Here is a tiny trained network, its code and every weight. The questions are about switching its units off for an input and a class, where a switched-off unit gives its printed mean instead of its output.

import numpy as np


def w(rows, s, z=0):
    codes = np.array(rows[::2]) - 128.0
    scale = np.full(codes.shape[1], s)
    scale[-1] = z or s
    return codes * scale


def f(y):
    return y / 2 * (1 + np.tanh(0.7978845608 * (y + 0.044715 * y**3)))


def log_softmax(a):
    a = a - a.max(-1, keepdims=True)
    return a - np.log(np.exp(a).sum(-1, keepdims=True))


def net(x, mask):
    res = np.array(x, float).reshape(1, 6) / 4 @ E
    y = f(res @ A[0][:, :-1].T + A[0][:, -1])
    res = res + np.where(mask, y, B[0][:, -1]) @ B[0][:, :-1]
    return log_softmax(res[-1] @ U[:, :-1].T + U[:, -1])


A, B = {}, {}
E = w([
[124,125,129,124,128,129],'x0',
[174,164,180,15,223,66],'x1',
[130,130,129,123,123,126],'x2',
[193,70,56,79,61,51],'x3',
[253,168,145,94,68,230],'x4',
[123,128,134,123,127,136],'x5',
],0.0062)
A[0] = w([
[72,238,199,211,225,223,72],'n1',
[251,207,147,77,70,248,40],'n2',
[153,206,157,14,216,76,137],'n3',
[167,47,3,59,61,60,106],'n4',
[152,181,217,15,199,61,47],'n5',
[62,216,196,179,200,233,114],'n6',
[73,91,57,223,46,205,5],'n7',
[2,58,94,152,215,32,26],'n8',
[92,113,93,212,28,177,15],'n9',
],0.0049,0.0022)
B[0] = w([
[174,108,173,53,51,64,255],'n1',
[69,41,78,32,230,237,236],'n2',
[33,217,60,207,90,133,229],'n3',
[202,117,229,64,72,46,219],'n4',
[34,254,34,157,48,127,210],'n5',
[190,86,191,47,62,31,248],'n6',
[48,203,68,103,56,107,205],'n7',
[74,10,107,21,219,204,246],'n8',
[13,203,63,82,114,134,183],'n9',
],0.0064,0.0033)
U = w([
[64,225,30,163,73,131,55],'0',
[150,92,159,162,143,133,254],'1',
[111,6,102,54,225,216,49],'2',
[185,89,254,84,41,48,38],'3',
[161,116,139,182,144,130,204],'4',
],0.0081,0.0071)

Each question gives the input, the list of numbers given to net, and the class t.
The units are the neurons (one row each of A and B). Each row of codes is followed by its name. A weight is (code - 128) times the scale printed after its matrix; where a second scale follows, it is the last column's (A, B and U).
mask holds one flag per neuron, in row order. A switched-off neuron (its flag False) gives its mean, the last column of its row in B, instead of its output. The means were averaged over made-up inputs and are rounded, as every weight is.
A unit's drop is (log p(t) with every unit on - log p(t) with that unit switched off) / (log p(t) with every unit on - log p(t) with every unit switched off).
The circuit of an input: a set's keep is (log p(t) with only the set's units on - log p(t) with every unit switched off) / (log p(t) with every unit on - log p(t) with every unit switched off). Starting from all 9 units, units are removed one at a time, each time the one whose removal leaves the highest keep (on an exact tie, the one counted first), for as long as the keep stays at least 0.8.
units of the circuit, in order: the units of the circuit, biggest drop first
most important unit: the unit with the biggest drop
k most important neurons: the k neurons with the biggest drops, biggest first
drop of u: that unit's drop, to one decimal
input [3,5,1,2,-3,-5], class 0: units of the circuit, in order => n5; n3
input [5,7,7,-2,-3,-6], class 0: most important unit => n5
input [2,0,2,-6,-1,5], class 3: 2 most important neurons => n6; n1
input [2,-3,-7,6,-2,0], class 3: 2 most important neurons => n4; n2
input [-2,-3,1,7,-4,-3], class 3: 2 most important neurons => n4; n2
input [4,7,7,7,-3,-4], class 0: 3 most important neurons => n5; n3; n6
input [-6,-2,-5,7,-3,3], class 3: 3 most important neurons => n4; n2; n3
input [2,2,0,-7,-1,-2], class 3: 3 most important neurons => n6; n1; n2
input [-1,7,3,-7,-3,2], class 0: 3 most important neurons => n5; n3; n4
input [3,5,8,-3,7,-2], class 2: 2 most important neurons => n2; n7
input [-7,1,7,-5,-7,-2], class 2: 2 most important neurons => n8; n4
input [6,6,-7,-2,-6,-6], class 0: 3 most important neurons => n5; n3; n2
input [3,2,-2,-6,8,3], class 2: 2 most important neurons => n2; n4
input [-1,-6,6,-8,3,3], class 3: most important unit => n6
input [5,3,1,-7,-4,2], class 3: 3 most important neurons => n6; n1; n2
input [1,-4,-6,1,-6,-2], class 2: drop of n3 => 0.2
input [5,-6,-5,1,8,-7], class 2: drop of n3 => 0.2
input [7,-3,-7,-3,-8,-1], class 2: drop of n7 => 0.0
input [1,-5,2,1,-6,0], class 2: drop of n5 => 0.3
input [5,-6,0,-8,3,-6], class 3: most important unit => n6
